Below is a small trained network, with its code and all its weights. Each question gives an input and a target symbol and asks what happens when units are switched off, that is, made to give their printed mean instead of their output.

import numpy as np


def w(rows, s, z=0):
    codes = np.array(rows[::2]) - 128.0
    scale = np.full(codes.shape[1], s)
    scale[-1] = z or s
    return codes * scale


def f(y):
    return y / 2 * (1 + np.tanh(0.7978845608 * (y + 0.044715 * y**3)))


def softmax(a):
    e = np.exp(a - a.max(-1, keepdims=True))
    return e / e.sum(-1, keepdims=True)


def log_softmax(a):
    a = a - a.max(-1, keepdims=True)
    return a - np.log(np.exp(a).sum(-1, keepdims=True))


def net(x, mask):
    ids = ['αβγδζηθλξπτφψω'.index(c) for c in x.split()]
    T = len(ids)
    res = E[ids] + P[:T]
    u = 0
    for l in range(2):
        q, k, v = (res @ M[l].T for M in (Q, K, V))
        z = softmax(np.where(np.tri(T) > 0, q @ k.T / 3**0.5, -1e9)) @ v
        res = res + np.where(mask[u], z, O[l][:, -1]) @ O[l][:, :-1]
        u += 1
        y = f(res @ A[l][:, :-1].T + A[l][:, -1])
        res = res + np.where(mask[u : u + 12], y, B[l][:, -1]) @ B[l][:, :-1]
        u += 12
    return log_softmax(res[-1] @ U[:, :-1].T + U[:, -1])


Q, K, V, O, A, B = {}, {}, {}, {}, {}, {}
E = w([
[109,149,133,167,157,136,111,152,68],'α',
[223,93,153,162,122,113,66,83,233],'β',
[116,119,175,151,161,68,136,108,67],'γ',
[151,102,160,151,97,106,43,129,167],'δ',
[178,103,144,89,155,53,97,63,125],'ζ',
[167,145,182,106,89,96,2,85,190],'η',
[125,126,155,79,116,7,123,76,157],'θ',
[160,133,141,157,187,98,155,80,90],'λ',
[135,114,189,172,128,128,68,116,130],'ξ',
[125,136,107,92,142,105,111,121,88],'π',
[177,136,141,96,131,79,123,52,164],'τ',
[102,207,164,164,139,112,135,110,89],'φ',
[141,170,117,115,113,84,141,97,176],'ψ',
[157,148,140,136,143,176,35,122,68],'ω',
],0.015)
P = w([
[114,16,9,157,76,179,58,89,122],'0',
[75,239,118,117,182,48,35,109,120],'1',
[90,79,169,74,153,201,195,174,190],'2',
[68,5,136,32,26,49,140,159,70],'3',
[68,239,114,116,194,39,46,100,109],'4',
[128,136,180,67,186,201,192,216,151],'5',
[80,11,136,33,40,2,139,186,76],'6',
[71,236,113,115,195,40,31,105,102],'7',
[126,161,186,53,247,196,204,225,140],'8',
],0.011)
Q[0] = w([
[133,75,232,3,165,134,167,247,131],'L0H1',
[105,65,192,85,96,140,169,184,135],'L0H1',
[125,79,197,56,102,97,142,196,131],'L0H1',
],0.032)
K[0] = w([
[164,149,245,43,251,175,173,224,185],'L0H1',
[132,185,179,120,168,76,180,245,156],'L0H1',
[168,128,178,31,175,161,138,216,172],'L0H1',
],0.026)
V[0] = w([
[125,118,197,254,122,67,118,147,128],'L0H1',
[182,89,191,144,154,99,149,63,41],'L0H1',
[161,200,131,174,120,217,164,44,128],'L0H1',
],0.018)
O[0] = w([
[63,119,69,90,233,100,149,146,182,36],'L0H1',
[155,103,96,10,152,174,137,81,82,175],'L0H1',
[74,162,162,144,112,171,150,18,153,4],'L0H1',
],0.011,0.0039)
A[0] = w([
[141,105,85,187,164,240,114,141,162,105],'L0N1',
[202,131,7,170,121,177,201,140,222,23],'L0N2',
[120,197,97,133,91,38,109,100,130,43],'L0N3',
[126,137,94,181,122,66,107,153,125,110],'L0N4',
[148,92,97,187,111,208,233,145,141,149],'L0N5',
[87,151,142,109,194,147,100,87,150,49],'L0N6',
[67,184,191,54,94,180,121,212,152,182],'L0N7',
[100,124,167,142,151,225,123,203,173,129],'L0N8',
[157,169,162,64,160,132,144,197,159,91],'L0N9',
[99,175,91,133,102,63,141,92,53,118],'L0N10',
[150,102,118,172,61,121,160,116,90,3],'L0N11',
[92,171,127,175,182,86,102,121,155,80],'L0N12',
],0.011,0.0064)
B[0] = w([
[142,95,151,194,171,207,42,171,118,155],'L0N1',
[152,203,172,135,99,109,73,216,174,134],'L0N2',
[123,130,126,157,147,180,141,157,58,236],'L0N3',
[170,211,71,159,128,105,168,134,90,254],'L0N4',
[126,182,47,194,190,108,236,167,167,147],'L0N5',
[173,170,90,176,72,125,166,155,185,210],'L0N6',
[146,88,139,103,145,81,213,87,151,239],'L0N7',
[107,191,127,3,108,186,155,154,105,193],'L0N8',
[111,116,184,197,166,98,106,144,141,245],'L0N9',
[161,103,140,132,101,133,75,110,202,242],'L0N10',
[161,145,87,9,93,139,194,157,135,189],'L0N11',
[113,65,118,2,149,134,108,81,112,230],'L0N12',
],0.013,0.0059)
Q[1] = w([
[126,222,113,133,187,160,4,73,198],'L1H1',
[224,138,150,90,144,164,112,78,100],'L1H1',
[146,67,169,88,53,107,233,129,132],'L1H1',
],0.023)
K[1] = w([
[57,104,4,164,65,132,109,83,130],'L1H1',
[179,120,118,163,146,147,131,53,90],'L1H1',
[142,153,217,135,153,134,207,112,148],'L1H1',
],0.027)
V[1] = w([
[116,209,132,62,160,95,129,108,177],'L1H1',
[172,158,148,147,126,10,86,83,235],'L1H1',
[162,140,143,62,73,145,82,175,242],'L1H1',
],0.011)
O[1] = w([
[163,163,106,221,246,201,80,75,145,180],'L1H1',
[140,207,132,107,181,142,192,2,47,9],'L1H1',
[166,156,224,92,203,155,85,86,86,254],'L1H1',
],0.0056,0.0055)
A[1] = w([
[70,112,131,173,131,227,185,168,90,101],'L1N1',
[128,95,140,124,162,169,101,156,201,132],'L1N2',
[99,83,102,163,11,124,97,23,125,154],'L1N3',
[41,164,139,60,139,142,143,84,168,22],'L1N4',
[72,130,64,204,95,77,104,116,185,17],'L1N5',
[135,208,141,110,47,180,128,92,178,105],'L1N6',
[111,118,134,159,195,155,163,145,148,141],'L1N7',
[20,157,166,138,145,168,120,124,190,31],'L1N8',
[50,99,78,137,133,167,77,45,131,95],'L1N9',
[130,186,94,155,27,130,104,75,94,108],'L1N10',
[132,102,121,171,23,149,94,82,96,77],'L1N11',
[88,90,112,47,154,123,157,153,150,3],'L1N12',
],0.011,0.0063)
B[1] = w([
[126,153,98,160,168,82,35,79,93,164],'L1N1',
[64,94,146,141,147,90,198,110,21,247],'L1N2',
[119,138,138,97,170,211,184,210,21,199],'L1N3',
[123,53,165,217,129,101,162,166,83,160],'L1N4',
[250,179,206,67,150,87,172,32,101,161],'L1N5',
[33,111,146,132,103,127,97,141,180,212],'L1N6',
[138,123,90,101,60,127,67,122,133,214],'L1N7',
[230,161,151,116,66,156,176,146,183,161],'L1N8',
[63,218,61,156,100,57,55,103,209,163],'L1N9',
[115,64,82,199,133,170,118,65,132,207],'L1N10',
[153,187,204,133,139,62,178,121,230,197],'L1N11',
[181,147,112,166,147,181,124,152,225,203],'L1N12',
],0.014,0.011)
U = w([
[156,118,144,218,85,107,107,104,157,47],'α',
[97,208,90,86,217,155,143,165,89,170],'β',
[171,124,125,208,176,199,150,126,88,93],'γ',
[205,174,101,81,85,170,118,154,129,68],'δ',
[141,145,210,155,199,166,36,101,168,63],'ζ',
[139,106,45,87,54,129,120,71,75,253],'η',
[52,77,128,143,145,106,84,119,100,186],'θ',
[134,84,109,144,207,128,108,138,202,171],'λ',
[176,191,118,214,107,113,50,221,87,92],'ξ',
[103,225,125,134,112,87,91,118,156,176],'π',
[162,78,163,100,41,87,2,123,138,174],'τ',
[106,160,170,150,101,97,114,177,124,85],'φ',
[126,146,136,147,147,36,162,108,136,26],'ψ',
[88,98,129,48,118,173,150,34,151,188],'ω',
],0.0061,0.0038)

Each question gives the input, a string of symbols that net reads in full, and the target symbol t.
The units are the heads (3 rows each of Q, K, V and O) and the neurons (one row each of A and B). Each row of codes is followed by its name. A weight is (code - 128) times the scale printed after its matrix; where a second scale follows, it is the last column's (O, A, B and U).
mask holds one flag per unit, layer by layer, with each layer's heads first. A switched-off unit (its flag False) gives its mean, the last column of its rows in O or B, instead of its output. The means were averaged over made-up inputs and are rounded, as every weight is.
A unit's drop is (log p(t) with every unit on - log p(t) with that unit switched off) / (log p(t) with every unit on - log p(t) with every unit switched off).
The circuit of an input: a set's keep is (log p(t) with only the set's units on - log p(t) with every unit switched off) / (log p(t) with every unit on - log p(t) with every unit switched off). Starting from the 12 units with the biggest drops (on a tie, the unit counted first), units are removed one at a time, each time the one whose removal leaves the highest keep (on an exact tie, the one counted first), for as long as the keep stays at least 0.8.
circuit, biggest first: the units of the circuit, biggest drop first
unit that matters most: the unit with the biggest drop
k most important neurons: the k neurons with the biggest drops, biggest first
k most important neurons of layer l: the k neurons of layer l with the biggest drops, biggest first
input γ φ β, target φ: unit that matters most	L1N2
input ξ θ α ζ β β δ ξ, target λ: circuit, biggest first	L0N12, L0H1, L1N12
input ψ γ δ λ ξ β δ ξ, target γ: 2 most important neurons	L0N12, L1N10
input π τ ξ, target γ: 2 most important neurons of layer 1	L1N2, L1N8
input ψ π α α ζ ζ, target τ: 4 most important neurons	L1N2, L1N3, L0N4, L0N5
input ζ τ π ω δ α, target ξ: circuit, biggest first	L1N1, L0N10, L1H1
input λ ζ η, target ζ: circuit, biggest first	L1H1, L0N8, L0N7
input φ π γ ψ η, target θ: 2 most important neurons	L0N6, L1N4
input ζ γ ω λ λ π λ β α, target ξ: 3 most important neurons	L1N1, L1N7, L0N8
input ζ β ψ ω, target α: circuit, biggest first	L0H1, L1N10
input γ φ β γ δ ξ τ, target θ: circuit, biggest first	L0N8, L1H1, L1N2, L0H1
input β λ γ, target λ: circuit, biggest first	L1N12, L0H1
input η ξ ζ λ ψ ζ ω δ θ, target ψ: 3 most important neurons	L0N9, L0N7, L0N8
input θ ψ ζ ξ ψ π ξ λ ω, target θ: most important neuron	L0N8
input ξ ξ β δ, target ζ: circuit, biggest first	L1H1, L0N2
input π φ β γ β η, target ζ: 2 most important neurons of layer 0	L0N7, L0N8
input θ ζ α ψ α δ β, target ξ: circuit, biggest first	L0H1, L0N4
input ω λ η θ τ ζ ξ θ, target φ: 4 most important neurons	L1N3, L1N11, L0N1, L0N10
input β ψ ω ψ δ π ξ γ, target π: 3 most important neurons	L0N2, L0N12, L1N9
input φ ξ ξ ζ, target θ: 2 most important neurons	L0N8, L1N2
input λ β ω ζ λ ξ τ ζ, target ω: most important neuron	L0N6
input τ ζ β π, target ζ: 2 most important neurons	L0N2, L0N8
input λ φ τ, target ω: 2 most important neurons	L0N3, L1N6
input λ ζ δ η γ, target ω: 3 most important neurons	L0N6, L1N6, L1N5
input φ θ τ ω, target ω: 2 most important neurons of layer 1	L1N6, L1N10
input α ζ ζ φ τ δ, target β: 3 most important neurons of layer 0	L0N8, L0N4, L0N3
input λ γ θ ξ β λ α, target β: unit that matters most	L1N3
input λ ψ ζ π ξ, target ω: 2 most important neurons	L0N6, L1N6
